Below are the code and all the weights of a small trained network. Each question names an input and a target symbol and asks about switching units off, where a switched-off unit gives its printed mean instead of its output.

import numpy as np


def w(rows, s, z=0):
    codes = np.array(rows[::2]) - 128.0
    scale = np.full(codes.shape[1], s)
    scale[-1] = z or s
    return codes * scale


def f(y):
    return np.maximum(y, 0)


def softmax(a):
    e = np.exp(a - a.max(-1, keepdims=True))
    return e / e.sum(-1, keepdims=True)


def log_softmax(a):
    a = a - a.max(-1, keepdims=True)
    return a - np.log(np.exp(a).sum(-1, keepdims=True))


def net(x, mask):
    ids = ['αβδεζηθλμξπστφψω'.index(c) for c in x.split()]
    T = len(ids)
    res = E[ids] + P[:T]
    u = 0
    for l in range(2):
        q, k, v = (res @ M[l].T for M in (Q, K, V))
        z = softmax(np.where(np.tri(T) > 0, q @ k.T / 3**0.5, -1e9)) @ v
        res = res + np.where(mask[u], z, O[l][:, -1]) @ O[l][:, :-1]
        u += 1
        y = f(res @ A[l][:, :-1].T + A[l][:, -1])
        res = res + np.where(mask[u : u + 4], y, B[l][:, -1]) @ B[l][:, :-1]
        u += 4
    return log_softmax(res[-1] @ U[:, :-1].T + U[:, -1])


Q, K, V, O, A, B = {}, {}, {}, {}, {}, {}
E = w([
[185,76,172,159,97],'α',
[119,110,222,101,80],'β',
[232,116,156,124,124],'δ',
[83,207,54,119,157],'ε',
[112,146,83,112,123],'ζ',
[163,202,124,14,159],'η',
[115,106,118,191,60],'θ',
[163,100,132,224,83],'λ',
[154,159,119,143,158],'μ',
[135,247,152,196,232],'ξ',
[175,126,115,119,103],'π',
[92,29,174,141,148],'σ',
[185,76,3,118,114],'τ',
[124,136,154,100,213],'φ',
[192,77,144,109,162],'ψ',
[143,139,118,156,98],'ω',
],0.015)
P = w([
[83,197,183,182,85],'0',
[143,97,68,89,46],'1',
[121,42,111,254,196],'2',
[135,208,81,241,98],'3',
[76,108,151,78,73],'4',
[121,51,148,191,237],'5',
[165,214,99,223,92],'6',
[100,97,153,65,59],'7',
[122,57,122,160,223],'8',
],0.007)
Q[0] = w([
[138,79,108,99,115],'L0H1',
[182,179,130,86,197],'L0H1',
[140,181,78,34,2],'L0H1',
],0.008)
K[0] = w([
[170,43,52,25,99],'L0H1',
[127,129,107,153,144],'L0H1',
[75,45,155,80,2],'L0H1',
],0.0067)
V[0] = w([
[177,178,87,104,169],'L0H1',
[99,127,253,118,97],'L0H1',
[164,69,114,141,75],'L0H1',
],0.0068)
O[0] = w([
[175,130,38,86,158,33],'L0H1',
[189,193,181,99,90,220],'L0H1',
[114,148,161,143,255,252],'L0H1',
],0.0072,0.0017)
A[0] = w([
[176,85,223,145,46,206],'L0N1',
[132,100,213,60,101,85],'L0N2',
[158,132,70,2,62,253],'L0N3',
[216,88,133,140,112,163],'L0N4',
],0.0075,0.0024)
B[0] = w([
[132,242,133,180,102,254],'L0N1',
[120,132,162,49,162,188],'L0N2',
[29,141,98,125,207,165],'L0N3',
[2,172,140,189,168,177],'L0N4',
],0.0063,0.0075)
Q[1] = w([
[61,187,81,186,68],'L1H1',
[119,2,239,181,127],'L1H1',
[125,168,129,170,170],'L1H1',
],0.0065)
K[1] = w([
[134,184,79,146,93],'L1H1',
[154,106,114,163,113],'L1H1',
[209,254,167,53,90],'L1H1',
],0.0088)
V[1] = w([
[185,59,132,231,167],'L1H1',
[52,89,16,1,53],'L1H1',
[4,102,155,197,110],'L1H1',
],0.0067)
O[1] = w([
[113,239,59,145,173,89],'L1H1',
[2,167,220,170,107,2],'L1H1',
[193,177,213,149,177,174],'L1H1',
],0.0079,0.0094)
A[1] = w([
[168,97,119,126,78,79],'L1N1',
[168,123,182,182,208,117],'L1N2',
[120,32,143,40,138,149],'L1N3',
[144,137,2,242,149,253],'L1N4',
],0.007,0.0028)
B[1] = w([
[219,100,157,224,89,152],'L1N1',
[99,83,99,186,254,195],'L1N2',
[44,90,202,211,135,156],'L1N3',
[86,140,160,58,68,254],'L1N4',
],0.0064,0.0091)
U = w([
[115,250,227,61,124,209],'α',
[34,142,180,222,218,70],'β',
[108,108,141,155,96,132],'δ',
[88,183,128,140,162,146],'ε',
[69,74,85,109,161,255],'ζ',
[84,107,177,123,200,53],'η',
[16,91,220,112,145,53],'θ',
[136,212,139,186,197,44],'λ',
[221,79,149,132,20,132],'μ',
[179,30,164,155,191,136],'ξ',
[56,209,90,163,178,222],'π',
[139,135,135,127,178,163],'σ',
[185,142,74,75,111,32],'τ',
[177,254,71,192,186,88],'φ',
[150,149,104,143,216,140],'ψ',
[147,169,100,238,88,146],'ω',
],0.006,0.0025)

Each question gives the input, a string of symbols that net reads in full, and the target symbol t.
The units are the heads (3 rows each of Q, K, V and O) and the neurons (one row each of A and B). Each row of codes is followed by its name. A weight is (code - 128) times the scale printed after its matrix; where a second scale follows, it is the last column's (O, A, B and U).
mask holds one flag per unit, layer by layer, with each layer's heads first. A switched-off unit (its flag False) gives its mean, the last column of its rows in O or B, instead of its output. The means were averaged over made-up inputs and are rounded, as every weight is.
A unit's drop is (log p(t) with every unit on - log p(t) with that unit switched off) / (log p(t) with every unit on - log p(t) with every unit switched off).
The circuit of an input: a set's keep is (log p(t) with only the set's units on - log p(t) with every unit switched off) / (log p(t) with every unit on - log p(t) with every unit switched off). Starting from all 10 units, units are removed one at a time, each time the one whose removal leaves the highest keep (on an exact tie, the one counted first), for as long as the keep stays at least 0.8.
units of the circuit, in order: the units of the circuit, biggest drop first
most important unit: the unit with the biggest drop
top k neurons: the k neurons with the biggest drops, biggest first
top k neurons in layer l: the k neurons of layer l with the biggest drops, biggest first
drop when u is switched off: that unit's drop, to one decimal
input β ω η δ, target μ: units of the circuit, in order -> (L1H1 L0H1 L0N1 L0N2)
input λ π β α, target φ: top neuron in layer 0 -> (L0N1)
input β ξ β λ β ξ τ, target μ: units of the circuit, in order -> (L1H1 L0H1 L0N1 L1N2)
input β τ β λ η, target θ: units of the circuit, in order -> (L1H1 L0N3)
input β λ β τ, target μ: top 2 neurons in layer 0 -> (L0N1 L0N2)
input ε β β β ε λ β β, target α: top 2 neurons -> (L0N1 L0N2)
input β π δ β β β ζ, target μ: top 2 neurons in layer 1 -> (L1N2 L1N1)
input τ β ξ λ β π λ β, target α: top 2 neurons in layer 0 -> (L0N2 L0N1)
input β τ β β θ λ π, target μ: top 3 neurons -> (L0N1 L0N2 L1N1)
input β λ π π φ ψ λ, target μ: top 2 neurons -> (L0N1 L1N4)
input β τ μ β η λ β, target μ: top 2 neurons in layer 0 -> (L0N1 L0N3)
input β ω μ, target ξ: top 2 neurons in layer 0 -> (L0N1 L0N2)
input β μ α τ ξ θ λ, target μ: drop when L0H1 is switched off -> 1.1
input β η φ θ, target μ: most important unit -> L0H1
input β λ μ β, target μ: drop when L0N1 is switched off -> 0.6
input β ξ α δ λ η π, target μ: drop when L0H1 is switched off -> 0.7
input β β λ δ τ τ θ, target μ: drop when L0N1 is switched off -> 0.5
